Below are the code and all the weights of a small trained network. Each question names an input and a target symbol and asks about switching units off, where a switched-off unit gives its printed mean instead of its output.

import numpy as np


def w(rows, s, z=0):
    codes = np.array(rows[::2]) - 128.0
    scale = np.full(codes.shape[1], s)
    scale[-1] = z or s
    return codes * scale


def f(y):
    return np.maximum(y, 0)


def softmax(a):
    e = np.exp(a - a.max(-1, keepdims=True))
    return e / e.sum(-1, keepdims=True)


def log_softmax(a):
    a = a - a.max(-1, keepdims=True)
    return a - np.log(np.exp(a).sum(-1, keepdims=True))


def net(x, mask):
    ids = ['ΔΞΦηπσω'.index(c) for c in x.split()]
    T = len(ids)
    res = E[ids] + P[:T]
    u = 0
    for l in range(2):
        q, k, v = (res @ M[l].T for M in (Q, K, V))
        z = softmax(np.where(np.tri(T) > 0, q @ k.T / 4**0.5, -1e9)) @ v
        res = res + np.where(mask[u], z, O[l][:, -1]) @ O[l][:, :-1]
        u += 1
        y = f(res @ A[l][:, :-1].T + A[l][:, -1])
        res = res + np.where(mask[u : u + 12], y, B[l][:, -1]) @ B[l][:, :-1]
        u += 12
    return log_softmax(res[-1] @ U[:, :-1].T + U[:, -1])


Q, K, V, O, A, B = {}, {}, {}, {}, {}, {}
E = w([
[54,122,3],'Δ',
[148,101,54],'Ξ',
[126,129,189],'Φ',
[127,190,96],'η',
[109,129,98],'π',
[118,111,176],'σ',
[100,134,207],'ω',
],0.019)
P = w([
[22,66,254],'0',
[177,232,145],'1',
[172,143,129],'2',
[207,84,102],'3',
[161,114,135],'4',
[166,92,130],'5',
[140,123,150],'6',
[177,85,122],'7',
],0.0062)
Q[0] = w([
[158,2,42],'0.h1',
[64,12,124],'0.h1',
[166,182,104],'0.h1',
[94,172,186],'0.h1',
],0.008)
K[0] = w([
[168,114,147],'0.h1',
[2,131,221],'0.h1',
[179,225,163],'0.h1',
[42,201,103],'0.h1',
],0.0087)
V[0] = w([
[188,135,124],'0.h1',
[76,1,123],'0.h1',
[107,34,166],'0.h1',
[96,211,30],'0.h1',
],0.0084)
O[0] = w([
[191,162,135,88],'0.h1',
[2,118,170,108],'0.h1',
[130,52,161,74],'0.h1',
[199,50,99,254],'0.h1',
],0.007,0.0022)
A[0] = w([
[150,147,115,47],'0.n1',
[109,123,88,113],'0.n2',
[146,171,141,45],'0.n3',
[155,177,112,159],'0.n4',
[159,100,43,81],'0.n5',
[120,91,62,166],'0.n6',
[191,84,221,188],'0.n7',
[76,119,96,147],'0.n8',
[88,161,139,111],'0.n9',
[82,129,254,160],'0.n10',
[178,108,161,209],'0.n11',
[132,120,120,11],'0.n12',
],0.014,0.011)
B[0] = w([
[135,140,148,132],'0.n1',
[110,204,126,157],'0.n2',
[105,89,149,130],'0.n3',
[28,73,117,211],'0.n4',
[144,97,235,207],'0.n5',
[70,219,73,253],'0.n6',
[23,197,49,186],'0.n7',
[107,89,83,191],'0.n8',
[92,88,156,144],'0.n9',
[127,112,94,231],'0.n10',
[20,168,33,233],'0.n11',
[27,1,12,128],'0.n12',
],0.009,0.0076)
Q[1] = w([
[35,105,72],'1.h1',
[177,211,227],'1.h1',
[250,151,201],'1.h1',
[120,40,15],'1.h1',
],0.013)
K[1] = w([
[97,13,156],'1.h1',
[136,227,84],'1.h1',
[202,233,129],'1.h1',
[110,91,251],'1.h1',
],0.013)
V[1] = w([
[113,35,7],'1.h1',
[86,221,113],'1.h1',
[89,197,116],'1.h1',
[177,216,157],'1.h1',
],0.013)
O[1] = w([
[171,182,134,254],'1.h1',
[85,87,2,167],'1.h1',
[112,130,9,169],'1.h1',
[49,146,117,6],'1.h1',
],0.0083,0.03)
A[1] = w([
[156,151,192,7],'1.n1',
[151,171,87,152],'1.n2',
[200,100,119,90],'1.n3',
[165,163,171,212],'1.n4',
[66,161,142,63],'1.n5',
[43,205,207,8],'1.n6',
[63,119,242,9],'1.n7',
[141,177,177,7],'1.n8',
[107,102,61,78],'1.n9',
[223,68,137,145],'1.n10',
[56,63,227,22],'1.n11',
[84,5,238,19],'1.n12',
],0.015,0.011)
B[1] = w([
[234,194,227,128],'1.n1',
[98,102,159,255],'1.n2',
[189,126,160,158],'1.n3',
[96,28,116,153],'1.n4',
[200,139,136,130],'1.n5',
[236,226,207,128],'1.n6',
[236,235,221,128],'1.n7',
[159,213,45,128],'1.n8',
[155,135,181,210],'1.n9',
[84,172,226,153],'1.n10',
[17,212,29,128],'1.n11',
[34,246,220,128],'1.n12',
],0.012,0.03)
U = w([
[188,83,91,59],'Δ',
[134,128,89,219],'Ξ',
[168,69,95,74],'Φ',
[7,89,92,253],'η',
[63,5,241,196],'π',
[140,198,213,23],'σ',
[166,102,151,65],'ω',
],0.011,0.0064)

Each question gives the input, a string of symbols that net reads in full, and the target symbol t.
The units are the heads (4 rows each of Q, K, V and O) and the neurons (one row each of A and B). Each row of codes is followed by its name. A weight is (code - 128) times the scale printed after its matrix; where a second scale follows, it is the last column's (O, A, B and U).
mask holds one flag per unit, layer by layer, with each layer's heads first. A switched-off unit (its flag False) gives its mean, the last column of its rows in O or B, instead of its output. The means were averaged over made-up inputs and are rounded, as every weight is.
A unit's drop is (log p(t) with every unit on - log p(t) with that unit switched off) / (log p(t) with every unit on - log p(t) with every unit switched off).
The circuit of an input: a set's keep is (log p(t) with only the set's units on - log p(t) with every unit switched off) / (log p(t) with every unit on - log p(t) with every unit switched off). Starting from the 12 units with the biggest drops (on a tie, the unit counted first), units are removed one at a time, each time the one whose removal leaves the highest keep (on an exact tie, the one counted first), for as long as the keep stays at least 0.8.
units of the circuit, in order: the units of the circuit, biggest drop first
unit that matters most: the unit with the biggest drop
k most important neurons: the k neurons with the biggest drops, biggest first
top k neurons in layer l: the k neurons of layer l with the biggest drops, biggest first
drop of u: that unit's drop, to one decimal
input π π η η π Ξ, target π: units of the circuit, in order	[1.h1, 0.n5]
input Δ π Δ π η, target Δ: units of the circuit, in order	[0.h1, 1.h1]
input π π η, target π: unit that matters most	0.h1
input π π η π π, target π: 4 most important neurons	[0.n7, 0.n8, 1.n4, 0.n10]
input ω η Ξ ω, target Ξ: 4 most important neurons	[0.n7, 0.n10, 1.n9, 0.n6]
input π Ξ π, target π: top 4 neurons in layer 0	[0.n7, 0.n8, 0.n11, 0.n10]
input σ π η ω η Φ, target η: top 2 neurons in layer 0	[0.n7, 0.n11]
input π π η Ξ, target π: top 2 neurons in layer 0	[0.n7, 0.n5]
input η π σ σ π π η, target η: 2 most important neurons	[0.n4, 1.n3]
input π Ξ η, target π: top 3 neurons in layer 0	[0.n7, 0.n6, 0.n8]
input Δ π η Φ π σ π, target Δ: 3 most important neurons	[0.n6, 0.n2, 0.n7]
input η η σ Ξ Ξ π, target η: 2 most important neurons	[1.n3, 0.n6]
input Δ π Ξ π π, target Δ: top 3 neurons in layer 0	[0.n6, 0.n2, 0.n8]
input η π σ Δ Φ, target η: top neuron in layer 1	[1.n3]
input π Ξ Δ π ω, target η: top 2 neurons in layer 0	[0.n7, 0.n11]
input σ η η Ξ π π π η, target σ: top 3 neurons in layer 1	[1.n10, 1.n4, 1.n3]
input π π Ξ σ η ω, target η: top 2 neurons in layer 1	[1.n9, 1.n3]
input σ η σ Δ π, target σ: 3 most important neurons	[0.n10, 0.n7, 0.n6]
input σ π Φ Δ Ξ π π Φ, target Ξ: drop of 0.n10	0.6
input η Φ π η π, target η: units of the circuit, in order	[1.h1]
